Below are the code and all the weights of a small trained network. Each question names an input and a class and asks about switching units off, where a switched-off unit gives its printed mean instead of its output.

import numpy as np


def w(rows, s, z=0):
    codes = np.array(rows[::2]) - 128.0
    scale = np.full(codes.shape[1], s)
    scale[-1] = z or s
    return codes * scale


def norm(h):
    return h / np.sqrt((h * h).mean(-1, keepdims=True) + 1e-5)


def f(y):
    return np.maximum(y, 0)


def log_softmax(a):
    a = a - a.max(-1, keepdims=True)
    return a - np.log(np.exp(a).sum(-1, keepdims=True))


def net(x, mask):
    res = np.array(x, float).reshape(1, 6) / 4 @ E
    u = 0
    for l in range(2):
        y = f(norm(res) @ A[l][:, :-1].T + A[l][:, -1])
        res = res + np.where(mask[u : u + 8], y, B[l][:, -1]) @ B[l][:, :-1]
        u += 8
    return log_softmax(norm(res)[-1] @ U[:, :-1].T + U[:, -1])


A, B = {}, {}
E = w([
[133,139,132,132,109,117,137],'x0',
[147,57,247,39,165,136,178],'x1',
[244,96,139,142,106,189,174],'x2',
[102,179,135,47,103,254,105],'x3',
[149,189,182,140,154,106,120],'x4',
[152,170,129,122,92,88,158],'x5',
],0.0077)
A[0] = w([
[102,86,107,82,117,137,124,163],'0.n1',
[114,28,229,88,131,70,173,146],'0.n2',
[116,80,212,7,119,111,146,17],'0.n3',
[198,72,115,182,142,93,106,170],'0.n4',
[120,85,112,151,182,80,138,251],'0.n5',
[185,126,100,110,157,212,141,132],'0.n6',
[228,103,139,184,111,189,145,186],'0.n7',
[122,110,55,104,115,124,143,153],'0.n8',
],0.011,0.0027)
B[0] = w([
[136,187,161,143,151,117,151,170],'0.n1',
[157,162,176,69,182,72,60,255],'0.n2',
[83,64,91,157,104,176,187,231],'0.n3',
[94,117,159,200,193,136,141,203],'0.n4',
[169,161,118,134,8,59,181,208],'0.n5',
[138,164,122,123,65,95,129,194],'0.n6',
[206,131,94,91,172,144,128,219],'0.n7',
[141,156,169,129,162,121,93,162],'0.n8',
],0.015,0.0094)
A[1] = w([
[191,65,107,209,192,54,165,110],'1.n1',
[20,173,136,85,96,152,86,206],'1.n2',
[18,76,216,98,106,98,173,109],'1.n3',
[80,95,166,189,153,10,102,15],'1.n4',
[196,159,112,100,158,226,134,132],'1.n5',
[175,140,88,159,88,106,115,211],'1.n6',
[190,63,145,46,66,91,138,48],'1.n7',
[195,70,95,134,134,169,183,6],'1.n8',
],0.013,0.0014)
B[1] = w([
[183,156,72,134,219,227,178,254],'1.n1',
[188,198,201,190,216,91,100,199],'1.n2',
[161,116,70,189,108,232,254,216],'1.n3',
[23,46,122,33,7,135,76,250],'1.n4',
[7,36,90,137,43,88,134,226],'1.n5',
[135,114,89,194,103,231,69,206],'1.n6',
[110,151,170,125,194,36,93,222],'1.n7',
[70,166,228,93,90,82,106,188],'1.n8',
],0.011,0.0097)
U = w([
[81,115,47,154,23,146,47,187],'0',
[156,124,88,192,182,234,212,254],'1',
[51,62,179,37,84,70,180,116],'2',
[221,102,122,62,246,71,96,21],'3',
[120,232,172,202,177,120,57,38],'4',
],0.013,0.0023)

Each question gives the input, the list of numbers given to net, and the class t.
The units are the neurons (one row each of A and B). Each row of codes is followed by its name. A weight is (code - 128) times the scale printed after its matrix; where a second scale follows, it is the last column's (A, B and U).
mask holds one flag per neuron, layer by layer. A switched-off neuron (its flag False) gives its mean, the last column of its row in B, instead of its output. The means were averaged over made-up inputs and are rounded, as every weight is.
A unit's drop is (log p(t) with every unit on - log p(t) with that unit switched off) / (log p(t) with every unit on - log p(t) with every unit switched off).
The circuit of an input: a set's keep is (log p(t) with only the set's units on - log p(t) with every unit switched off) / (log p(t) with every unit on - log p(t) with every unit switched off). Starting from the 12 units with the biggest drops (on a tie, the unit counted first), units are removed one at a time, each time the one whose removal leaves the highest keep (on an exact tie, the one counted first), for as long as the keep stays at least 0.8.
units of the circuit, in order: the units of the circuit, biggest drop first
unit that matters most: the unit with the biggest drop
k most important neurons: the k neurons with the biggest drops, biggest first
top k neurons in layer l: the k neurons of layer l with the biggest drops, biggest first
input [-2,0,-6,1,-5,-1], class 4: units of the circuit, in order -> 1.n2
input [-5,8,-6,1,-1,-6], class 1: top 2 neurons in layer 1 -> 1.n3; 1.n5
input [4,7,-3,1,8,5], class 1: 2 most important neurons -> 1.n3; 0.n3
input [7,2,8,-7,-4,-7], class 3: 2 most important neurons -> 0.n2; 1.n3
input [-3,-3,-8,0,7,6], class 0: top 3 neurons in layer 0 -> 0.n2; 0.n1; 0.n8
input [6,1,2,-7,-3,0], class 3: 3 most important neurons -> 0.n2; 1.n1; 0.n3
input [-3,-3,1,-8,4,-6], class 1: top 2 neurons in layer 1 -> 1.n1; 1.n5
input [0,6,0,8,-7,-6], class 1: top 3 neurons in layer 1 -> 1.n3; 1.n4; 1.n2
input [7,7,4,0,-5,1], class 3: 2 most important neurons -> 0.n2; 1.n4
input [-5,3,-1,1,5,-4], class 1: top 2 neurons in layer 0 -> 0.n3; 0.n7
input [4,4,8,0,8,-5], class 3: 2 most important neurons -> 1.n4; 0.n2
input [1,1,0,4,-2,7], class 1: top 3 neurons in layer 0 -> 0.n7; 0.n2; 0.n5
input [1,6,2,0,3,6], class 3: 3 most important neurons -> 0.n2; 1.n4; 1.n7
input [1,1,3,3,-1,3], class 2: 4 most important neurons -> 1.n8; 0.n5; 1.n7; 0.n7
input [8,0,8,6,-6,-2], class 0: unit that matters most -> 0.n6
input [5,2,8,0,3,7], class 3: top 2 neurons in layer 1 -> 1.n4; 1.n3
input [0,0,-4,4,-6,-7], class 4: 2 most important neurons -> 1.n2; 0.n3
input [-6,-6,-4,1,-7,2], class 4: units of the circuit, in order -> 1.n2; 0.n7
input [-4,-1,-6,7,3,-8], class 4: 2 most important neurons -> 1.n2; 0.n3
input [4,3,4,2,-5,-3], class 2: unit that matters most -> 1.n5
input [-4,5,-2,5,7,2], class 1: 2 most important neurons -> 0.n3; 0.n7
input [-2,-3,7,3,7,-3], class 0: 2 most important neurons -> 1.n5; 0.n2
